Here is a tiny trained network, its code and every weight. The questions are about switching its units off for an input and a class, where a switched-off unit gives its printed mean instead of its output.

import numpy as np


def w(rows, s, z=0):
    codes = np.array(rows[::2]) - 128.0
    scale = np.full(codes.shape[1], s)
    scale[-1] = z or s
    return codes * scale


def f(y):
    return np.maximum(y, 0)


def log_softmax(a):
    a = a - a.max(-1, keepdims=True)
    return a - np.log(np.exp(a).sum(-1, keepdims=True))


def net(x, mask):
    res = np.array(x, float).reshape(1, 4) / 4 @ E
    y = f(res @ A[0][:, :-1].T + A[0][:, -1])
    res = res + np.where(mask, y, B[0][:, -1]) @ B[0][:, :-1]
    return log_softmax(res[-1] @ U[:, :-1].T + U[:, -1])


A, B = {}, {}
E = w([
[134,116,66,225,159,119,127,82,177,177,229],'x0',
[173,133,129,164,57,149,106,193,194,123,108],'x1',
[89,53,6,143,127,114,71,151,108,73,89],'x2',
[179,67,133,152,94,188,158,33,78,129,91],'x3',
],0.014)
A[0] = w([
[32,102,86,82,234,102,142,65,9,106,147,61],'neuron 1',
[144,143,69,171,174,111,136,117,78,166,167,89],'neuron 2',
[152,133,103,158,157,133,139,113,136,184,195,81],'neuron 3',
[73,170,80,84,127,89,125,179,165,118,179,42],'neuron 4',
[74,187,88,108,190,45,32,232,208,98,163,119],'neuron 5',
[179,220,148,110,101,183,187,82,149,232,148,11],'neuron 6',
[123,110,86,175,136,141,129,118,137,79,189,87],'neuron 7',
[140,84,67,205,159,154,83,101,176,145,219,38],'neuron 8',
[161,110,85,173,54,194,70,193,162,87,116,114],'neuron 9',
[156,44,103,193,84,228,164,111,82,98,118,163],'neuron 10',
[68,22,18,142,135,109,36,142,104,82,75,88],'neuron 11',
[101,71,21,144,109,105,77,116,116,110,79,77],'neuron 12',
[166,127,100,179,1,168,99,183,181,115,108,40],'neuron 13',
[103,127,152,44,97,138,100,189,8,35,23,88],'neuron 14',
[107,123,71,236,137,107,110,104,121,160,140,231],'neuron 15',
[213,64,79,139,83,184,164,50,100,129,99,44],'neuron 16',
],0.0095,0.012)
B[0] = w([
[117,69,122,22,46,222,60,93,243,158,198,204],'neuron 1',
[169,101,122,146,121,94,131,136,143,91,148,165],'neuron 2',
[177,119,162,108,107,114,127,152,138,90,97,170],'neuron 3',
[77,110,166,110,123,64,75,105,66,75,80,165],'neuron 4',
[65,97,104,111,150,125,104,92,75,130,43,240],'neuron 5',
[132,158,179,96,159,135,158,146,141,172,80,175],'neuron 6',
[162,127,111,149,160,80,174,140,129,107,164,165],'neuron 7',
[175,55,161,167,138,60,153,197,141,104,136,199],'neuron 8',
[76,123,131,72,81,200,147,100,203,137,176,208],'neuron 9',
[70,138,97,93,150,138,119,94,51,83,101,224],'neuron 10',
[147,212,236,133,153,163,179,148,95,207,108,249],'neuron 11',
[145,174,206,125,95,85,138,147,136,182,103,208],'neuron 12',
[103,62,151,87,99,158,70,113,223,118,212,190],'neuron 13',
[196,99,77,215,174,89,174,232,150,54,152,246],'neuron 14',
[200,138,42,157,126,146,143,164,136,135,88,232],'neuron 15',
[51,87,148,111,183,6,51,81,59,112,80,192],'neuron 16',
],0.011,0.02)
U = w([
[183,110,93,159,133,104,150,174,137,92,130,102],'0',
[69,122,106,112,136,101,92,98,71,117,87,110],'1',
[141,221,193,112,130,132,159,136,129,191,127,111],'2',
[114,102,118,81,83,157,100,111,196,138,172,123],'3',
[132,202,7,126,117,189,160,136,100,121,105,254],'4',
[102,162,106,166,121,102,129,97,121,132,179,113],'5',
[106,172,105,175,125,115,100,103,110,139,170,113],'6',
],0.018,0.036)

Each question gives the input, the list of numbers given to net, and the class t.
The units are the neurons (one row each of A and B). Each row of codes is followed by its name. A weight is (code - 128) times the scale printed after its matrix; where a second scale follows, it is the last column's (A, B and U).
mask holds one flag per neuron, in row order. A switched-off neuron (its flag False) gives its mean, the last column of its row in B, instead of its output. The means were averaged over made-up inputs and are rounded, as every weight is.
A unit's drop is (log p(t) with every unit on - log p(t) with that unit switched off) / (log p(t) with every unit on - log p(t) with every unit switched off).
unit that matters most: the unit with the biggest drop
k most important neurons: the k neurons with the biggest drops, biggest first
drop of u: that unit's drop, to one decimal
input [6,-1,-4,-8], class 1: 2 most important neurons : neuron 5; neuron 14
input [-5,3,6,0], class 2: unit that matters most : neuron 11
input [-5,-6,-3,3], class 3: 3 most important neurons : neuron 1; neuron 15; neuron 8
input [-2,8,7,8], class 1: 3 most important neurons : neuron 16; neuron 10; neuron 1
input [-7,-3,-3,-8], class 1: 3 most important neurons : neuron 5; neuron 4; neuron 15
input [-3,4,-2,0], class 3: 3 most important neurons : neuron 11; neuron 15; neuron 8
input [-2,-3,-7,-7], class 1: 2 most important neurons : neuron 11; neuron 5
input [8,-8,3,-2], class 0: 3 most important neurons : neuron 8; neuron 15; neuron 9
input [-1,6,-8,8], class 1: 4 most important neurons : neuron 16; neuron 11; neuron 10; neuron 12
input [-3,-3,3,1], class 4: 2 most important neurons : neuron 8; neuron 13
input [7,-8,-7,0], class 3: 4 most important neurons : neuron 1; neuron 11; neuron 14; neuron 12
input [-6,6,-5,0], class 0: 2 most important neurons : neuron 1; neuron 11
input [5,4,5,-6], class 1: 3 most important neurons : neuron 5; neuron 14; neuron 4
input [-1,3,-1,-2], class 4: 4 most important neurons : neuron 1; neuron 11; neuron 16; neuron 13
input [4,-3,0,7], class 1: most important neuron : neuron 16
input [6,6,8,-7], class 2: drop of neuron 12 : 0.5
input [6,4,8,1], class 2: drop of neuron 14 : 0.2
input [-4,-2,-1,1], class 0: drop of neuron 5 : 0.1
input [4,-6,-5,2], class 3: drop of neuron 12 : 0.2
input [-7,6,-5,-4], class 0: unit that matters most : neuron 14
